[[135 153 144]
 [110 103 132]
 [112 108 139]
 [125 123 122]
 [138 132 133]]
->
[[103 132]
 [108 139]]

[[133 115 140 104 115]
 [138 133 133 120 133]
 [119 130 117 140 130]
 [135 117 141 104 117]
 [118 130 126 128 130]]
->
[[133 133]
 [130 117]]

[[125 128 123 128]
 [157 136 134 101]
 [126 128 125 127]
 [133 129 133 131]
 [128 129 126 127]]
->
[[136 134]
 [128 125]]

[[131 129 115 105]
 [127 128 139 149]
 [115 117 136 124]]
->
[[128 139]
 [117 136]]

[[113 107 109 125 148]
 [107 150 108 121 148]
 [111 141 145 130 107]
 [103 141 141 123 114]]
->
[[150 108]
 [141 145]]

[[105 101 126]
 [103 152 127]
 [103 138 127]
 [101  98 126]]
->
[[152 127]
 [138 127]]

[[147 139 117]
 [120 119 111]
 [152 110 147]]
->
[[119 111]
 [110 147]]
---
[[134 138 123 132]
 [120 138 138 117]
 [143 115 142 130]
 [121 137 137 117]
 [111 139 133 127]
 [136 145 115 133]
 [134 118 142 134]
 [120 139 138 116]
 [104 120 116 137]
 [113 120 119 129]]
->
[[113 120 119 129]
 [134 138 123 132]
 [120 138 138 117]
 [143 115 142 130]
 [121 137 137 117]
 [111 139 133 127]
 [136 145 115 133]
 [134 118 142 134]
 [120 139 138 116]
 [104 120 116 137]]

[[151 126 116 137 117 134 107 133 117 112 137 139]
 [122 106 126 129 120 134 117 128 130 114 106 133]
 [143 132 135 132 135 149 137 110 140 134 147 130]
 [129 140 153 103 110 150 138 147 129 140 134 140]
 [123 110 151 151 121 111 151 123 131 116 123 105]
 [130 118 108 138 127 114 134 103 112 113 141 109]
 [149 132 112 144 139 120 126 117 137 146 109 106]
 [115 153 148 116 143 113 137 117 105 126 105 146]]
->
[[115 153 148 116 143 113 137 117 105 126 105 146]
 [151 126 116 137 117 134 107 133 117 112 137 139]
 [122 106 126 129 120 134 117 128 130 114 106 133]
 [143 132 135 132 135 149 137 110 140 134 147 130]
 [129 140 153 103 110 150 138 147 129 140 134 140]
 [123 110 151 151 121 111 151 123 131 116 123 105]
 [130 118 108 138 127 114 134 103 112 113 141 109]
 [149 132 112 144 139 120 126 117 137 146 109 106]]

[[118 119 101 130 130 146]
 [131 123 148 134 127 118]
 [126 126 116 128 129 138]
 [125 140 102 117 130 134]
 [135 141 131 120 130 117]
 [129 127 137 130 126 129]
 [128 136 130 123 126 120]
 [105 111  98 135 128 137]]
->
[[105 111  98 135 128 137]
 [118 119 101 130 130 146]
 [131 123 148 134 127 118]
 [126 126 116 128 129 138]
 [125 140 102 117 130 134]
 [135 141 131 120 130 117]
 [129 127 137 130 126 129]
 [128 136 130 123 126 120]]

[[124 125 108 128 126 128 124 130 125 126 123]
 [125 122 156 128 146 141 113 109 122 142 121]]
->
[[125 122 156 128 146 141 113 109 122 142 121]
 [124 125 108 128 126 128 124 130 125 126 123]]

[[123 113 145 124]
 [144 129 142 128]
 [125 119 128 126]
 [144 134 144 158]
 [120 116 139 117]
 [126 130 125 128]
 [128 122 130 118]
 [136 120 128 141]
 [131 116 145 132]
 [139 128 145 128]
 [134 127 142 141]
 [128 140 141 153]]
->
[[128 140 141 153]
 [123 113 145 124]
 [144 129 142 128]
 [125 119 128 126]
 [144 134 144 158]
 [120 116 139 117]
 [126 130 125 128]
 [128 122 130 118]
 [136 120 128 141]
 [131 116 145 132]
 [139 128 145 128]
 [134 127 142 141]]

[[128 133 124 125]
 [115 128 140 120]
 [125 123 131 126]
 [138 132 120 124]
 [144 132 134 121]
 [147 125 130 125]
 [139 124 132 124]
 [152 119 127 127]]
->
[[152 119 127 127]
 [128 133 124 125]
 [115 128 140 120]
 [125 123 131 126]
 [138 132 120 124]
 [144 132 134 121]
 [147 125 130 125]
 [139 124 132 124]]

[[124 119 129 135 139 119 156]
 [139 125 140 134 113 106 116]
 [134 119 127 144 119 113 111]]
->
[[134 119 127 144 119 113 111]
 [124 119 129 135 139 119 156]
 [139 125 140 134 113 106 116]]

[[145 136 124 135 117 111 139 135 118 142 135]
 [130 122 138 122 131 125 108 122 110 147 122]
 [139 120 141 119 135 113 105 119 127 123 119]
 [138 131 109 131 125 116 157 131 125 132 131]
 [130 113 127 114 144 120 125 114 140 104 114]
 [117 128 115 129 125 143 149 128 118 141 128]]
->
[[117 128 115 129 125 143 149 128 118 141 128]
 [145 136 124 135 117 111 139 135 118 142 135]
 [130 122 138 122 131 125 108 122 110 147 122]
 [139 120 141 119 135 113 105 119 127 123 119]
 [138 131 109 131 125 116 157 131 125 132 131]
 [130 113 127 114 144 120 125 114 140 104 114]]
---
[[105 139 123]
 [144 122 115]
 [132 131 127]]
->
[[139 123]
 [122 115]]

[[140 122 119]
 [155 107 136]]
->
[[122 119]
 [107 136]]

[[139 127 156]
 [118 131 106]]
->
[[127 156]
 [131 106]]

[[107 149 105]
 [102 137 105]
 [104 144 104]
 [101 134 106]]
->
[[149 105]
 [137 105]]

[[158 121 120 125]
 [134 143 101 141]]
->
[[121 120]
 [143 101]]

[[ 98 111 111 138 138]
 [140 115 145 133 135]]
->
[[111 111]
 [115 145]]

[[145 144 145]
 [104 133 143]]
->
[[144 145]
 [133 143]]
---
[[144 109 122 126]
 [139 106 130 124]
 [142 106 127 125]
 [147 104 123 125]
 [139 138 111 133]]
->
[[106 130]
 [106 127]]

[[109 126 134]
 [105 116 153]
 [111 133 113]
 [107 128 123]]
->
[[116 153]
 [133 113]]

[[123 123 112 127 121]
 [122 119 125 128 139]
 [130 132 113 128 102]]
->
[[119 125]
 [132 113]]

[[114 134 124]
 [145 107 119]
 [140 106 132]
 [116 134 130]]
->
[[107 119]
 [106 132]]

[[106 128 130 133]
 [122 131 133 125]
 [118 124 120 145]]
->
[[131 133]
 [124 120]]

[[146 123 131]
 [118 105 118]
 [119 110 131]
 [120 119 114]]
->
[[105 118]
 [110 131]]
